Here is a tiny trained network, its code and every weight. The questions are about switching its units off for an input and a class, where a switched-off unit gives its printed mean instead of its output.

import numpy as np


def w(rows, s, z=0):
    codes = np.array(rows[::2]) - 128.0
    scale = np.full(codes.shape[1], s)
    scale[-1] = z or s
    return codes * scale


def norm(h):
    return h / np.sqrt((h * h).mean(-1, keepdims=True) + 1e-5)


def f(y):
    return y / 2 * (1 + np.tanh(0.7978845608 * (y + 0.044715 * y**3)))


def log_softmax(a):
    a = a - a.max(-1, keepdims=True)
    return a - np.log(np.exp(a).sum(-1, keepdims=True))


def net(x, mask):
    res = np.array(x, float).reshape(1, 5) / 4 @ E
    u = 0
    for l in range(2):
        y = f(norm(res) @ A[l][:, :-1].T + A[l][:, -1])
        res = res + np.where(mask[u : u + 5], y, B[l][:, -1]) @ B[l][:, :-1]
        u += 5
    return log_softmax(norm(res)[-1] @ U[:, :-1].T + U[:, -1])


A, B = {}, {}
E = w([
[206,152,87,184,156,50,165],'x0',
[52,149,183,141,195,132,167],'x1',
[46,248,51,47,107,135,232],'x2',
[161,186,3,121,154,211,37],'x3',
[172,31,70,180,127,211,238],'x4',
],0.0054)
A[0] = w([
[137,162,149,109,118,144,2,38],'0.n1',
[74,102,99,167,25,52,127,4],'0.n2',
[52,192,184,81,183,114,132,74],'0.n3',
[110,173,130,101,134,75,143,141],'0.n4',
[152,81,148,105,166,107,81,34],'0.n5',
],0.0071,0.0019)
B[0] = w([
[125,133,2,69,93,49,8,253],'0.n1',
[169,193,182,184,121,84,151,127],'0.n2',
[166,29,164,208,141,126,132,254],'0.n3',
[203,122,178,195,163,61,231,207],'0.n4',
[123,58,67,61,87,228,163,151],'0.n5',
],0.008,0.0026)
A[1] = w([
[124,196,136,217,146,89,141,109],'1.n1',
[115,97,44,196,137,112,160,210],'1.n2',
[184,153,223,104,116,101,46,2],'1.n3',
[116,185,91,186,254,203,95,123],'1.n4',
[219,93,62,232,101,252,113,99],'1.n5',
],0.0092,0.0028)
B[1] = w([
[131,83,103,122,16,95,114,185],'1.n1',
[67,114,99,80,102,183,38,226],'1.n2',
[91,94,20,44,148,210,198,160],'1.n3',
[114,140,131,163,30,2,247,192],'1.n4',
[206,57,173,96,136,113,135,255],'1.n5',
],0.008,0.0057)
U = w([
[183,43,133,114,140,168,94,197],'0',
[121,187,83,111,111,102,47,179],'1',
[135,182,138,153,164,164,131,1],'2',
[121,177,155,97,159,207,179,77],'3',
[86,140,104,104,104,137,202,171],'4',
[138,136,171,193,67,49,190,174],'5',
[74,104,251,178,199,176,138,139],'6',
[120,204,131,119,168,180,143,32],'7',
],0.017,0.0059)

Each question gives the input, the list of numbers given to net, and the class t.
The units are the neurons (one row each of A and B). Each row of codes is followed by its name. A weight is (code - 128) times the scale printed after its matrix; where a second scale follows, it is the last column's (A, B and U).
mask holds one flag per neuron, layer by layer. A switched-off neuron (its flag False) gives its mean, the last column of its row in B, instead of its output. The means were averaged over made-up inputs and are rounded, as every weight is.
A unit's drop is (log p(t) with every unit on - log p(t) with that unit switched off) / (log p(t) with every unit on - log p(t) with every unit switched off).
The circuit of an input: a set's keep is (log p(t) with only the set's units on - log p(t) with every unit switched off) / (log p(t) with every unit on - log p(t) with every unit switched off). Starting from all 10 units, units are removed one at a time, each time the one whose removal leaves the highest keep (on an exact tie, the one counted first), for as long as the keep stays at least 0.8.
circuit, biggest first: the units of the circuit, biggest drop first
top k neurons: the k neurons with the biggest drops, biggest first
top k neurons in layer l: the k neurons of layer l with the biggest drops, biggest first
drop when u is switched off: that unit's drop, to one decimal
input [2,7,-2,7,3], class 5: circuit, biggest first : (1.n4)
input [1,-5,4,-2,8], class 0: circuit, biggest first : (1.n5, 1.n4)
input [-4,6,6,2,1], class 5: circuit, biggest first : (1.n4, 0.n3)
input [4,7,-6,-8,2], class 6: circuit, biggest first : (1.n4, 0.n1)
input [5,8,-7,-4,-6], class 0: top 3 neurons : (1.n3, 1.n4, 1.n1)
input [-4,8,6,3,-2], class 5: circuit, biggest first : (1.n4, 0.n3)
input [-8,5,-2,0,-6], class 0: circuit, biggest first : (0.n3, 1.n3)
input [-5,-4,-4,-8,1], class 6: top 4 neurons in layer 1 : (1.n1, 1.n4, 1.n5, 1.n2)
input [-8,7,-4,0,-8], class 0: circuit, biggest first : (0.n3, 1.n3)
input [-6,0,4,0,7], class 3: top 3 neurons : (0.n3, 1.n1, 0.n1)
input [2,2,2,-4,8], class 0: top 3 neurons in layer 1 : (1.n4, 1.n2, 1.n3)
input [0,2,-3,-4,2], class 6: circuit, biggest first : (1.n4, 0.n1, 1.n5)
input [-7,6,2,3,3], class 5: top 2 neurons : (1.n4, 0.n5)
input [7,8,4,5,3], class 5: circuit, biggest first : (1.n4)
input [5,-5,1,-5,8], class 0: top 2 neurons in layer 1 : (1.n2, 1.n4)
input [4,-3,-5,-7,-5], class 4: top 2 neurons in layer 0 : (0.n3, 0.n5)
input [-8,1,4,-1,-2], class 6: top 2 neurons : (0.n3, 1.n4)
input [-3,0,-8,7,-5], class 1: top 2 neurons in layer 0 : (0.n1, 0.n3)
input [7,-1,4,2,8], class 0: top 2 neurons : (1.n5, 1.n2)
input [-1,3,8,7,-7], class 5: top 3 neurons : (1.n4, 0.n3, 0.n4)
input [-5,-2,7,0,3], class 3: top 2 neurons in layer 1 : (1.n4, 1.n1)
input [4,8,1,8,1], class 5: top neuron in layer 1 : (1.n4)
input [6,-1,-1,8,3], class 5: top 2 neurons in layer 1 : (1.n4, 1.n3)
input [7,-3,1,-2,4], class 0: drop when 1.n2 is switched off : 0.3
input [-5,4,-2,7,1], class 1: drop when 0.n1 is switched off : 2.1
input [3,7,-4,7,2], class 5: drop when 1.n4 is switched off : 1.3
input [1,5,0,-5,6], class 6: drop when 1.n4 is switched off : 0.4
